Here is a tiny trained network, its code and every weight. The questions are about switching its units off for an input and a class, where a switched-off unit gives its printed mean instead of its output.

import numpy as np


def w(rows, s, z=0):
    codes = np.array(rows[::2]) - 128.0
    scale = np.full(codes.shape[1], s)
    scale[-1] = z or s
    return codes * scale


def norm(h):
    return h / np.sqrt((h * h).mean(-1, keepdims=True) + 1e-5)


def f(y):
    return np.maximum(y, 0)


def log_softmax(a):
    a = a - a.max(-1, keepdims=True)
    return a - np.log(np.exp(a).sum(-1, keepdims=True))


def net(x, mask):
    res = np.array(x, float).reshape(1, 4) / 4 @ E
    u = 0
    for l in range(2):
        y = f(norm(res) @ A[l][:, :-1].T + A[l][:, -1])
        res = res + np.where(mask[u : u + 3], y, B[l][:, -1]) @ B[l][:, :-1]
        u += 3
    return log_softmax(norm(res)[-1] @ U[:, :-1].T + U[:, -1])


A, B = {}, {}
E = w([
[87,195,113,139,141,217,7,190,135,73],'x0',
[92,246,134,206,74,146,240,159,200,190],'x1',
[66,133,196,60,77,154,112,118,198,41],'x2',
[5,77,34,87,185,80,6,209,182,108],'x3',
],0.0023)
A[0] = w([
[111,168,119,126,131,184,32,149,126,72,2],'0.n1',
[116,238,60,230,155,203,64,172,127,191,47],'0.n2',
[56,128,1,155,158,90,67,171,163,170,43],'0.n3',
],0.0087,0.0032)
B[0] = w([
[207,135,194,131,101,189,73,103,109,159,207],'0.n1',
[152,154,49,132,92,59,153,189,69,5,249],'0.n2',
[75,100,138,143,222,111,132,152,165,254,255],'0.n3',
],0.0065,0.0072)
A[1] = w([
[82,82,130,62,147,160,28,113,155,82,84],'1.n1',
[107,139,168,83,116,221,8,111,158,78,8],'1.n2',
[66,201,137,115,75,171,164,128,208,96,55],'1.n3',
],0.014,0.0014)
B[1] = w([
[72,74,86,30,91,149,169,101,133,28,226],'1.n1',
[226,190,223,133,75,218,1,218,142,202,254],'1.n2',
[17,175,148,242,155,130,97,51,189,115,221],'1.n3',
],0.0069,0.0065)
U = w([
[155,181,51,172,93,77,142,193,69,19,131],'0',
[254,97,148,135,110,110,216,31,66,175,114],'1',
[53,176,164,229,119,132,137,53,181,114,140],'2',
[184,138,193,88,70,215,26,174,134,128,187],'3',
[69,52,105,43,105,142,133,91,136,39,6],'4',
[58,79,97,122,229,95,95,184,159,223,152],'5',
],0.0082,0.0014)

Each question gives the input, the list of numbers given to net, and the class t.
The units are the neurons (one row each of A and B). Each row of codes is followed by its name. A weight is (code - 128) times the scale printed after its matrix; where a second scale follows, it is the last column's (A, B and U).
mask holds one flag per neuron, layer by layer. A switched-off neuron (its flag False) gives its mean, the last column of its row in B, instead of its output. The means were averaged over made-up inputs and are rounded, as every weight is.
A unit's drop is (log p(t) with every unit on - log p(t) with that unit switched off) / (log p(t) with every unit on - log p(t) with every unit switched off).
The circuit of an input: a set's keep is (log p(t) with only the set's units on - log p(t) with every unit switched off) / (log p(t) with every unit on - log p(t) with every unit switched off). Starting from all 6 units, units are removed one at a time, each time the one whose removal leaves the highest keep (on an exact tie, the one counted first), for as long as the keep stays at least 0.8.
circuit, biggest first: the units of the circuit, biggest drop first
k most important neurons: the k neurons with the biggest drops, biggest first
top k neurons in layer l: the k neurons of layer l with the biggest drops, biggest first
drop when u is switched off: that unit's drop, to one decimal
input [-2,-5,0,1], class 4: 3 most important neurons -> (1.n1; 0.n1; 0.n2)
input [-2,0,4,0], class 2: top 2 neurons in layer 0 -> (0.n1; 0.n3)
input [-5,2,-8,0], class 1: circuit, biggest first -> (0.n3; 0.n2; 1.n2)
input [0,-3,-5,-7], class 1: circuit, biggest first -> (1.n2)
input [-2,5,0,-7], class 2: 4 most important neurons -> (0.n3; 1.n3; 0.n2; 0.n1)
input [-4,-6,3,8], class 4: 2 most important neurons -> (1.n1; 1.n2)
input [-6,-1,1,-3], class 1: circuit, biggest first -> (1.n2; 1.n3)
input [7,-2,-2,5], class 5: 2 most important neurons -> (0.n3; 0.n2)
input [7,-1,-4,-1], class 0: 2 most important neurons -> (0.n2; 1.n2)
input [2,1,1,-4], class 2: circuit, biggest first -> (0.n1; 0.n3; 0.n2; 1.n3)
input [-7,3,2,-1], class 2: 2 most important neurons -> (0.n3; 0.n2)
input [5,7,5,6], class 5: 3 most important neurons -> (0.n3; 0.n2; 1.n2)
input [0,-7,-8,1], class 5: circuit, biggest first -> (1.n2; 0.n2)
input [4,7,-7,2], class 0: circuit, biggest first -> (0.n2)
input [-5,1,-7,-1], class 1: top 2 neurons in layer 1 -> (1.n3; 1.n2)
input [-7,-6,4,-4], class 1: circuit, biggest first -> (1.n2; 1.n1)
input [-3,-6,-3,-3], class 1: top 2 neurons in layer 1 -> (1.n2; 1.n1)
input [3,8,2,6], class 5: 2 most important neurons -> (0.n3; 1.n1)
input [-4,-6,3,-4], class 4: 4 most important neurons -> (0.n1; 1.n2; 0.n3; 0.n2)
input [-5,-5,8,2], class 4: circuit, biggest first -> (1.n1)
input [-1,5,-2,-3], class 0: 2 most important neurons -> (0.n2; 1.n2)
input [7,1,2,-7], class 0: drop when 0.n2 is switched off -> 1.2
input [-4,3,2,2], class 2: drop when 0.n3 is switched off -> 1.7
input [5,4,-5,5], class 0: drop when 0.n2 is switched off -> 3.5
